In the rows, 128 means zero.
Each row has a class, written after it, and each block has its own classes.
163	131	109	112	104	119	135	160	134	129	103	125	136	131	84	139	154	146	88	154	143	128	117	123	138	133	151	139	113	64	108	145	96	139	91	115	114	132	128	148	133	120	135	135	93	130	141	134	194	130	155	158 -> K914
200	152	122	139	154	101	113	139	103	125	125	105	138	136	109	144	156	146	108	143	104	133	131	98	122	135	167	140	140	144	117	144	98	150	126	140	95	113	137	145	124	86	146	135	105	114	133	141	157	136	143	134 -> K595
175	146	112	131	146	123	104	145	110	97	114	126	158	125	119	150	168	139	110	146	123	140	132	137	123	125	156	123	132	85	121	127	93	159	110	144	116	140	133	133	135	125	136	142	92	116	139	120	159	143	140	155 -> K595
193	134	143	117	146	124	105	147	127	140	90	116	138	140	97	156	159	144	113	165	122	131	137	86	103	126	166	127	149	79	94	128	84	150	129	149	115	130	140	205	118	111	145	150	112	100	149	134	168	127	142	139 -> K595
179	148	124	119	132	122	100	131	118	133	92	112	135	144	89	141	154	150	108	149	111	143	137	94	149	147	179	146	131	99	118	134	102	143	123	139	110	136	144	129	136	127	147	112	101	130	138	134	211	124	151	141 -> K394
164	121	100	132	153	110	128	151	118	117	127	114	139	126	106	146	152	105	92	139	133	112	118	107	112	118	154	141	129	76	108	134	102	147	114	131	106	133	139	150	114	124	117	124	105	114	133	145	136	144	134	139 -> K595
181	142	112	133	168	123	125	155	130	121	125	117	140	125	91	137	154	131	97	142	118	141	126	110	111	139	157	138	145	70	130	131	99	154	105	137	129	139	121	129	115	120	123	131	110	116	137	121	116	137	134	142 -> K595
180	152	140	119	146	125	115	134	119	126	117	120	144	147	67	155	165	150	98	140	128	129	138	115	134	132	153	131	124	96	94	108	111	136	127	121	106	110	130	156	110	124	147	147	112	140	135	133	197	133	153	141 -> K394
177	144	123	112	151	112	112	145	122	101	113	119	138	145	92	130	158	137	90	148	116	128	142	109	116	129	147	152	155	85	111	135	89	138	119	110	102	132	129	142	115	118	135	134	105	133	193	147	154	131	148	141 -> K914
175	145	171	141	172	100	130	133	119	100	124	119	141	125	109	155	167	143	116	138	135	138	139	117	67	124	159	142	128	91	136	131	103	133	42	125	114	121	131	123	120	120	141	133	126	120	123	131	154	112	142	131 -> K394
165	156	148	123	174	117	109	132	143	117	128	115	148	139	103	129	169	156	113	139	112	150	150	99	127	133	146	162	134	126	139	137	106	124	130	131	92	116	133	127	137	138	144	142	112	123	129	128	191	102	151	117 -> K394
167	135	135	121	145	129	113	122	121	110	120	123	141	125	89	119	158	146	103	126	127	135	131	126	128	124	168	143	131	95	108	141	113	139	122	130	117	124	133	126	153	134	122	150	114	135	156	118	156	133	130	132 -> K914
147	137	137	92	135	134	130	149	152	108	98	120	145	108	75	110	167	143	83	121	130	128	134	107	133	117	141	146	124	112	130	129	115	127	109	133	102	122	122	120	141	126	155	152	110	134	131	152	201	144	155	123 -> K394
176	146	147	112	154	119	131	142	143	167	107	135	146	143	74	126	161	140	109	126	123	142	134	108	132	107	155	160	120	102	110	143	113	120	116	119	102	129	141	132	132	134	137	150	105	133	128	139	202	123	147	123 -> K394
162	132	126	109	117	120	144	156	120	108	101	126	142	137	116	136	164	147	109	140	128	130	134	121	128	107	155	136	125	70	120	141	102	140	101	132	100	159	130	131	126	123	142	159	93	138	133	145	186	135	145	135 -> K914
172	151	133	128	141	142	133	155	123	106	118	134	155	128	83	87	171	118	112	160	129	120	136	118	110	116	144	140	126	94	117	133	109	127	127	102	114	129	138	133	190	127	132	140	101	121	132	133	176	129	145	146 -> K394
193	156	122	122	174	104	123	134	139	121	111	123	117	123	102	136	153	141	104	142	134	151	134	120	110	139	157	132	142	98	120	135	97	140	126	143	103	130	125	138	127	129	119	187	107	114	132	125	146	139	149	134 -> K914
171	153	135	107	132	137	110	136	120	116	109	113	144	146	64	134	167	137	85	168	130	125	142	99	149	117	136	171	105	93	95	125	88	134	95	117	106	134	131	142	128	121	142	159	102	132	153	143	217	128	165	145 -> K394
194	137	110	120	181	116	130	140	117	135	134	112	132	110	123	155	161	145	103	132	139	148	132	123	99	153	166	140	139	90	129	133	106	150	116	144	144	134	140	145	124	145	127	128	101	108	135	128	127	133	139	106 -> K595
175	129	117	121	160	105	118	130	124	123	113	123	161	120	88	134	163	143	104	132	123	128	132	128	124	122	184	130	128	74	124	132	102	136	102	147	119	138	127	141	117	121	119	139	94	124	128	132	126	141	137	137 -> K595

A new block, with new classes.
132	127	133	133	124	130	103	130	171	119	128	130	124	125	123	129	130	129	141	121	133	123	156	127	123	110	125	95	137	130	133	135	127	127	123	134	130	132	140	128	127	127	133	148	130	133	117	127	121	124	113	126 -> K471
123	127	124	123	130	129	134	132	162	138	119	139	131	135	128	128	132	139	131	134	127	130	132	125	123	121	142	125	142	143	119	150	130	131	128	127	129	132	131	132	132	127	133	166	128	129	119	123	129	127	107	137 -> K471
129	121	128	127	129	121	134	128	102	139	118	122	125	124	130	124	130	117	133	125	130	120	140	127	130	129	112	133	114	111	126	111	141	128	137	156	123	124	125	126	126	124	124	112	127	123	135	128	124	129	146	118 -> K452
128	142	136	123	135	129	99	124	175	122	126	133	120	133	127	133	138	128	138	128	132	130	124	116	135	91	144	108	144	139	142	158	125	119	124	127	129	137	145	125	131	105	130	161	119	142	130	131	122	125	102	161 -> K471
127	127	130	139	126	133	120	127	108	135	128	121	125	127	129	125	132	122	123	125	129	123	116	130	129	135	123	138	118	120	129	113	128	123	130	133	125	123	129	129	126	120	122	113	131	120	134	130	127	132	145	119 -> K452
129	122	125	143	128	129	103	131	125	133	126	130	130	131	140	132	126	130	125	126	130	124	111	126	126	134	143	146	128	142	125	122	134	127	140	127	123	128	137	125	140	123	127	134	140	123	128	129	119	122	121	125 -> K471
130	119	128	135	124	127	117	129	98	137	131	113	130	134	123	126	132	118	126	126	141	123	106	137	127	133	118	161	120	128	123	124	138	128	131	128	121	109	126	116	141	120	125	112	128	116	127	129	129	128	137	126 -> K452
130	128	128	128	130	123	134	122	120	129	129	116	123	116	131	124	121	120	127	125	132	130	141	136	127	148	115	113	113	111	133	104	130	136	133	133	128	122	123	125	118	132	125	107	131	130	131	124	124	132	151	117 -> K452
127	126	128	139	126	128	130	125	86	134	129	128	131	131	134	128	128	120	124	109	128	123	109	130	135	142	131	155	119	123	127	118	123	131	131	124	128	124	124	123	125	131	136	108	127	118	137	125	130	128	144	124 -> K452
129	136	120	124	128	130	114	130	151	123	132	133	126	133	124	133	126	130	136	121	131	129	140	121	130	102	126	106	137	131	132	146	128	127	128	127	122	139	134	131	126	116	133	149	118	137	127	129	124	126	112	141 -> K471
125	127	128	139	125	129	114	128	87	142	132	122	136	130	127	127	131	119	114	127	136	123	109	126	132	141	126	154	122	129	131	112	129	127	131	127	128	123	119	130	129	131	124	102	136	121	121	127	128	132	142	121 -> K452
123	135	125	118	130	132	134	128	119	127	127	129	135	136	123	135	131	128	127	132	128	130	104	125	134	115	139	143	136	140	126	137	124	133	124	121	126	127	127	126	128	123	127	137	123	129	133	122	133	127	119	139 -> K471
133	131	128	130	127	130	102	125	90	140	130	127	128	122	118	126	126	130	121	124	125	124	99	127	133	145	129	148	114	129	130	110	131	132	128	129	125	126	125	128	127	122	127	108	134	123	137	126	128	132	140	130 -> K452
131	128	133	139	123	128	112	131	84	141	137	118	132	135	103	123	130	114	126	120	132	126	100	128	131	135	130	161	119	130	135	109	130	121	135	125	131	122	132	129	125	126	127	114	127	118	135	128	130	126	137	114 -> K452
126	126	134	134	128	121	134	123	105	131	127	118	128	120	124	127	124	123	124	128	127	124	122	134	133	142	114	132	116	118	131	108	128	120	137	129	131	123	122	128	124	133	122	101	130	132	132	125	127	130	149	111 -> K452
130	127	126	134	138	132	89	127	142	127	133	130	124	132	133	125	133	127	134	126	135	122	138	118	126	127	131	120	133	134	133	135	129	127	126	142	126	129	135	128	127	114	121	130	130	129	132	126	124	131	114	125 -> K471
123	122	124	141	122	132	118	122	81	136	143	119	130	124	122	127	129	120	121	125	129	124	90	138	131	143	133	171	118	131	133	120	131	127	134	122	131	119	128	131	126	128	122	106	132	123	137	126	136	128	137	124 -> K452
119	131	121	123	131	143	136	124	143	119	130	134	129	136	131	132	130	130	134	131	135	133	125	123	130	110	131	133	138	130	123	138	129	128	126	132	132	133	132	129	132	122	128	141	122	132	126	128	126	129	125	141 -> K471
129	118	122	128	125	137	116	132	136	130	127	130	137	136	128	134	136	135	128	133	131	123	119	129	112	121	147	153	136	143	119	135	129	137	126	129	131	127	126	128	134	128	130	146	129	115	121	132	132	127	106	128 -> K471
128	131	130	121	132	124	122	131	160	116	122	133	125	126	127	130	125	134	138	124	129	126	147	123	115	104	129	100	134	124	132	142	123	126	121	130	128	133	134	136	133	120	131	153	126	135	123	131	124	132	112	136 -> K471

A new block, with new classes.
126	130	130	110	129	133	142	125	103	126	123	109	132	125	139	128	124	115	133	119	133	146	70	122	133	131	70	117	137	125	132	114	132	130	128	155	117	139	175	131	129	131	117	180	111	102	131	129	118	130	131	123 -> K38
132	107	126	122	133	133	155	125	125	129	123	141	129	131	128	162	135	116	123	112	141	123	193	114	129	129	26	162	116	132	120	125	130	132	128	176	135	151	86	125	122	118	114	117	107	159	123	130	117	125	155	148 -> K536
127	138	132	111	132	133	169	127	104	124	126	162	116	125	130	149	127	113	122	138	133	134	90	128	132	132	191	99	142	137	146	125	119	119	124	99	124	126	158	131	137	135	132	140	141	126	132	120	107	127	120	114 -> K381
129	129	121	111	124	127	145	118	105	129	119	148	122	120	130	105	126	94	130	136	128	127	72	130	128	133	230	52	154	126	161	126	116	113	127	117	125	94	182	128	135	123	138	122	136	138	123	122	119	132	118	114 -> K381
129	122	129	136	126	122	105	132	124	121	132	63	133	132	152	62	124	119	134	111	121	136	155	120	133	130	58	126	138	127	124	120	135	134	132	143	133	94	123	136	119	118	109	159	108	165	114	121	110	129	142	138 -> K38
118	129	130	113	128	129	176	118	74	116	125	180	116	119	132	147	140	112	130	132	127	134	94	126	125	128	230	91	138	126	156	125	113	87	124	114	124	110	149	127	124	121	128	140	123	144	123	114	119	126	122	117 -> K381
131	110	126	121	132	133	137	126	122	129	130	142	132	151	125	156	135	122	125	121	133	131	158	121	127	122	63	160	119	130	125	127	130	134	127	149	130	128	86	127	118	124	127	130	110	149	125	126	115	129	145	132 -> K536
129	110	132	115	130	139	161	125	114	128	130	151	127	132	124	162	132	111	123	121	138	128	176	121	131	126	83	140	133	129	127	126	130	138	131	163	130	132	94	121	120	122	123	131	116	164	119	124	111	132	145	136 -> K536
125	112	130	110	132	133	136	121	124	138	127	139	134	128	126	153	143	101	121	116	137	130	170	115	132	125	61	140	124	130	127	134	128	133	129	156	130	136	98	131	118	124	119	129	111	157	127	123	105	127	160	136 -> K536
131	112	127	120	126	131	143	124	136	131	131	126	125	132	126	147	136	99	135	122	136	122	181	115	131	127	68	142	123	132	125	124	126	132	131	169	134	130	92	126	115	122	106	133	115	163	123	122	113	128	151	137 -> K536
124	109	124	117	128	131	164	135	116	122	124	140	120	136	131	137	115	110	129	116	130	130	167	117	129	134	46	113	148	134	143	121	131	136	128	186	124	146	134	114	141	120	128	132	121	149	120	124	110	134	136	125 -> K38
130	142	122	138	110	124	164	125	104	113	124	112	111	124	149	123	117	153	126	141	117	127	139	122	130	139	125	128	138	126	134	125	123	125	134	147	119	146	158	121	137	114	97	172	137	130	131	130	133	124	111	110 -> K38
131	121	129	109	134	129	137	120	113	129	126	156	123	120	127	117	131	86	129	136	131	122	120	127	127	130	228	65	138	125	158	130	119	107	127	118	127	106	173	128	128	120	141	100	134	163	119	120	108	129	134	124 -> K381
129	106	135	112	133	136	161	129	115	130	135	150	127	130	127	152	135	98	124	120	136	137	174	118	130	127	43	147	127	131	138	129	116	129	124	161	132	135	102	125	125	126	125	123	114	166	114	126	101	126	152	133 -> K536
131	120	132	106	132	126	158	121	99	133	125	157	120	127	130	126	130	97	131	134	131	129	95	124	127	134	186	88	145	126	177	129	121	118	127	142	122	114	158	127	134	123	137	139	134	144	123	126	107	128	121	122 -> K381
130	112	122	121	130	125	163	117	105	135	124	128	112	131	134	135	133	110	127	123	130	122	168	113	132	126	124	133	136	125	137	124	128	122	132	187	124	127	97	117	117	111	107	163	105	170	112	121	117	116	135	122 -> K38
131	120	122	126	128	130	139	127	129	129	128	122	131	123	122	150	132	124	126	127	136	128	149	123	128	126	57	148	121	129	121	130	125	134	127	143	128	152	109	129	121	128	116	137	116	135	130	130	126	128	145	124 -> K536

Next block, with new classes.
128	147	125	159	130	126	124	126	136	123	97	96	128	87	133	126	134	128	134	135	137	123	146	116	121	132	140	140	123	148	128	116	126	124	132	138	94	132	138	96	127	124	137	161	131	118	121	135	122	127	121	135 -> K643
140	119	130	121	135	123	126	135	119	129	138	166	136	134	127	121	127	129	129	125	119	117	109	122	121	135	122	125	144	103	127	135	130	119	142	121	152	130	126	150	124	136	124	116	129	133	154	123	137	128	125	131 -> K643
137	123	127	124	131	125	127	130	121	132	132	162	128	129	131	121	124	126	132	124	122	116	113	124	117	128	121	121	138	106	125	136	126	123	138	118	149	130	131	139	124	133	126	124	129	130	149	125	133	131	126	133 -> K643
116	113	127	126	152	128	100	112	127	133	127	147	123	132	130	116	120	128	136	123	128	101	126	136	146	117	140	130	124	130	133	162	135	123	155	115	124	125	125	210	125	130	129	111	124	134	136	123	128	125	108	123 -> K643
125	116	126	111	127	133	149	129	116	123	146	149	129	146	128	124	130	131	125	132	122	151	118	121	119	125	116	123	131	110	127	117	127	126	130	126	167	128	126	113	127	127	123	122	130	130	127	125	133	128	146	130 -> K822
126	109	126	116	120	126	148	138	109	130	127	145	125	130	132	133	131	134	131	130	126	153	110	101	98	133	115	121	142	105	123	129	130	129	115	116	192	135	128	89	123	131	120	127	136	126	129	117	135	133	136	120 -> K643
145	167	130	142	123	141	94	113	142	133	116	133	129	114	126	118	123	117	136	135	133	80	142	129	140	114	128	133	117	137	133	137	124	123	165	124	62	126	139	160	130	132	116	143	127	131	136	124	117	131	105	142 -> K643
132	118	128	108	148	116	118	136	123	135	178	168	128	136	135	140	128	130	124	126	130	117	113	146	146	120	131	114	113	118	131	104	129	119	156	114	168	126	126	187	125	125	120	91	126	138	140	120	126	124	163	124 -> K822
131	165	129	116	98	151	114	107	125	127	110	88	127	130	129	144	124	115	126	138	143	119	143	126	140	100	114	133	105	149	124	115	124	131	137	125	86	112	137	124	139	123	105	137	125	131	92	124	109	133	135	120 -> K822
136	168	131	136	138	125	109	138	151	118	152	111	132	113	131	146	127	122	127	130	138	102	142	149	150	129	145	123	96	148	134	115	125	131	157	139	88	119	135	162	130	124	136	119	125	132	131	132	116	129	154	128 -> K822
119	134	134	116	126	132	111	134	126	131	138	110	128	133	129	145	125	124	119	124	136	153	126	142	145	120	138	121	107	130	133	132	130	126	131	127	134	120	121	176	128	129	116	97	124	134	120	117	123	130	139	108 -> K822
117	120	122	116	140	129	137	116	122	122	135	123	133	137	138	125	129	136	128	133	134	139	132	124	132	122	133	134	120	133	126	126	132	134	136	129	148	126	131	123	124	127	131	135	130	126	114	133	122	131	148	126 -> K822
135	109	126	107	138	121	143	135	119	127	163	164	130	146	129	126	131	134	123	134	117	145	111	130	130	127	125	119	131	99	126	119	127	123	132	122	172	126	124	138	124	126	129	103	132	135	146	128	134	130	147	131 -> K822
126	133	125	114	142	124	140	131	123	123	161	141	130	127	131	135	136	134	123	133	132	135	125	120	129	132	129	125	119	119	132	107	126	129	145	138	161	131	134	121	123	119	132	124	129	129	125	134	128	132	163	141 -> K822
135	159	135	137	87	131	113	134	133	133	93	91	127	122	117	137	123	113	126	130	129	117	135	122	118	112	115	135	132	135	130	126	128	120	111	128	80	123	125	104	142	131	112	137	125	129	122	118	126	134	106	121 -> K643
148	122	128	124	135	122	129	146	128	128	148	170	133	134	124	123	130	131	131	125	114	122	111	122	123	132	121	123	140	104	128	127	127	118	138	127	147	137	124	145	128	136	130	113	132	136	159	124	141	126	134	138 -> K643
133	107	122	123	135	120	129	134	118	127	134	159	128	128	131	122	128	138	131	126	122	128	122	115	115	131	123	123	143	108	127	140	127	122	128	115	168	138	130	134	122	132	128	126	128	123	140	131	136	128	117	135 -> K643
118	129	123	131	139	134	126	107	132	123	124	108	130	124	133	129	130	131	126	132	137	128	144	126	136	130	142	133	114	146	128	120	129	136	141	134	119	126	135	133	129	121	135	137	128	126	107	135	119	133	133	124 -> K822
149	167	128	137	136	121	119	153	137	129	145	153	131	108	134	129	131	133	132	136	131	108	129	120	117	130	125	123	129	120	122	105	130	130	146	129	119	135	141	106	125	127	145	136	135	128	149	125	120	141	139	140 -> K643
121	128	119	144	96	139	152	108	132	122	64	77	129	134	115	113	126	127	138	132	127	151	143	101	101	129	116	150	142	141	128	122	126	136	95	136	97	125	128	40	133	128	124	176	132	111	105	133	129	131	103	136 -> K643
135	152	126	155	130	121	130	145	148	121	104	87	131	104	122	132	138	125	126	130	131	134	146	129	116	146	141	127	131	154	133	113	129	134	113	159	78	136	130	86	133	124	143	152	130	126	134	135	128	124	129	134 -> K643
130	177	128	137	102	145	120	110	144	128	102	68	130	117	124	134	125	114	125	138	142	119	151	130	134	118	127	131	107	158	129	105	124	137	128	143	51	116	133	105	137	123	119	150	126	124	101	131	114	134	118	127 -> K822
132	125	131	125	124	130	118	127	134	126	135	132	126	145	114	126	124	120	122	126	122	126	120	147	143	123	127	128	125	127	136	135	123	117	132	133	102	121	118	173	132	134	126	112	104	136	141	124	136	125	123	119 -> K822
141	112	131	122	111	129	135	140	122	139	106	153	128	148	116	112	129	122	137	123	104	136	104	118	112	130	111	131	153	100	125	135	129	118	106	133	143	130	120	118	134	136	119	126	131	130	157	118	142	127	103	129 -> K643
121	114	132	138	104	143	123	120	131	131	85	105	127	148	108	109	125	122	135	120	110	134	127	125	118	131	121	140	141	133	131	153	128	120	105	132	88	127	113	131	136	136	121	136	119	129	138	119	142	124	88	118 -> K643
139	159	129	123	107	135	142	133	131	128	127	105	130	123	130	144	128	118	117	143	133	139	139	129	130	127	120	127	114	140	126	111	126	125	125	135	96	121	131	99	137	125	118	134	129	136	116	127	123	130	135	126 -> K822
146	131	126	116	129	131	111	136	122	131	147	195	133	149	120	96	127	123	138	121	107	99	101	130	136	121	114	125	146	94	119	136	125	113	150	133	116	131	127	168	134	142	122	114	129	134	176	122	139	129	115	144 -> K643
102	76	125	123	121	139	139	99	109	129	83	118	125	140	132	114	117	134	137	121	123	145	118	102	118	122	121	137	142	127	128	162	118	124	106	113	168	127	118	132	120	145	117	131	128	121	104	108	138	126	98	116 -> K643
143	133	129	109	137	122	131	134	125	123	166	158	129	140	120	132	130	129	124	130	124	124	119	128	125	129	123	121	125	112	126	113	127	127	145	128	150	129	135	133	130	125	130	114	132	133	149	127	129	129	151	131 -> K822
143	147	129	125	125	130	110	129	133	128	140	141	129	136	121	127	122	113	131	130	139	109	120	141	144	122	124	135	124	129	131	124	123	121	143	133	96	121	130	166	135	133	124	118	125	131	143	130	126	128	125	133 -> K822
130	134	125	141	123	129	126	132	133	129	102	107	130	118	119	125	124	125	126	127	128	128	141	122	118	130	133	136	133	142	133	134	130	130	122	135	106	131	125	115	124	126	134	142	126	124	128	129	137	127	122	125 -> K643
119	128	126	126	115	138	123	118	125	127	106	96	129	135	122	128	125	127	127	131	133	137	142	133	137	121	140	136	117	147	130	133	124	130	121	135	95	121	125	128	128	129	111	137	123	131	112	130	120	134	117	122 -> K822
143	119	129	130	138	111	133	181	128	131	154	173	128	128	125	130	135	129	122	122	111	131	106	130	113	140	122	117	148	100	130	131	129	120	125	121	171	141	119	134	125	138	132	104	130	138	170	117	142	126	139	126 -> K643
128	127	127	109	129	127	123	139	119	126	155	145	125	129	137	146	127	127	113	133	137	134	114	131	132	120	127	119	114	123	127	127	129	115	139	112	163	122	130	144	124	129	117	110	129	134	126	119	125	133	153	121 -> K822
143	154	133	145	108	125	121	149	142	130	116	103	132	117	122	134	130	119	122	127	129	120	132	129	118	127	126	125	132	134	136	125	132	123	123	134	93	133	126	111	132	130	120	128	128	139	150	112	133	126	123	119 -> K643
148	165	126	136	152	108	108	168	141	128	181	174	130	99	145	149	138	131	120	132	134	95	125	136	128	130	144	113	116	115	130	115	128	128	174	126	141	141	143	150	122	123	139	113	131	131	162	129	126	131	168	142 -> K643
117	125	128	113	108	134	132	133	109	135	109	99	126	115	139	153	123	127	125	132	148	131	123	108	112	117	121	115	118	125	128	133	130	133	120	112	174	127	137	108	120	130	106	126	135	133	93	109	121	141	134	108 -> K643
130	120	122	115	122	129	133	131	127	129	144	135	128	142	124	131	130	127	120	126	122	143	116	142	131	121	125	124	129	124	129	134	127	121	121	129	135	120	123	136	132	131	122	108	125	135	135	121	137	129	138	123 -> K822
107	102	126	108	121	146	121	101	98	134	100	133	125	126	143	127	116	129	135	131	141	115	124	107	126	105	119	123	120	117	123	147	130	129	139	99	175	119	132	152	116	132	108	122	130	129	88	117	115	134	112	118 -> K643
146	142	128	122	131	128	115	134	129	130	153	152	129	137	128	131	130	125	125	128	119	122	123	138	138	127	125	125	132	118	129	120	125	123	135	129	118	126	129	136	134	128	128	120	127	130	144	128	127	129	132	133 -> K822
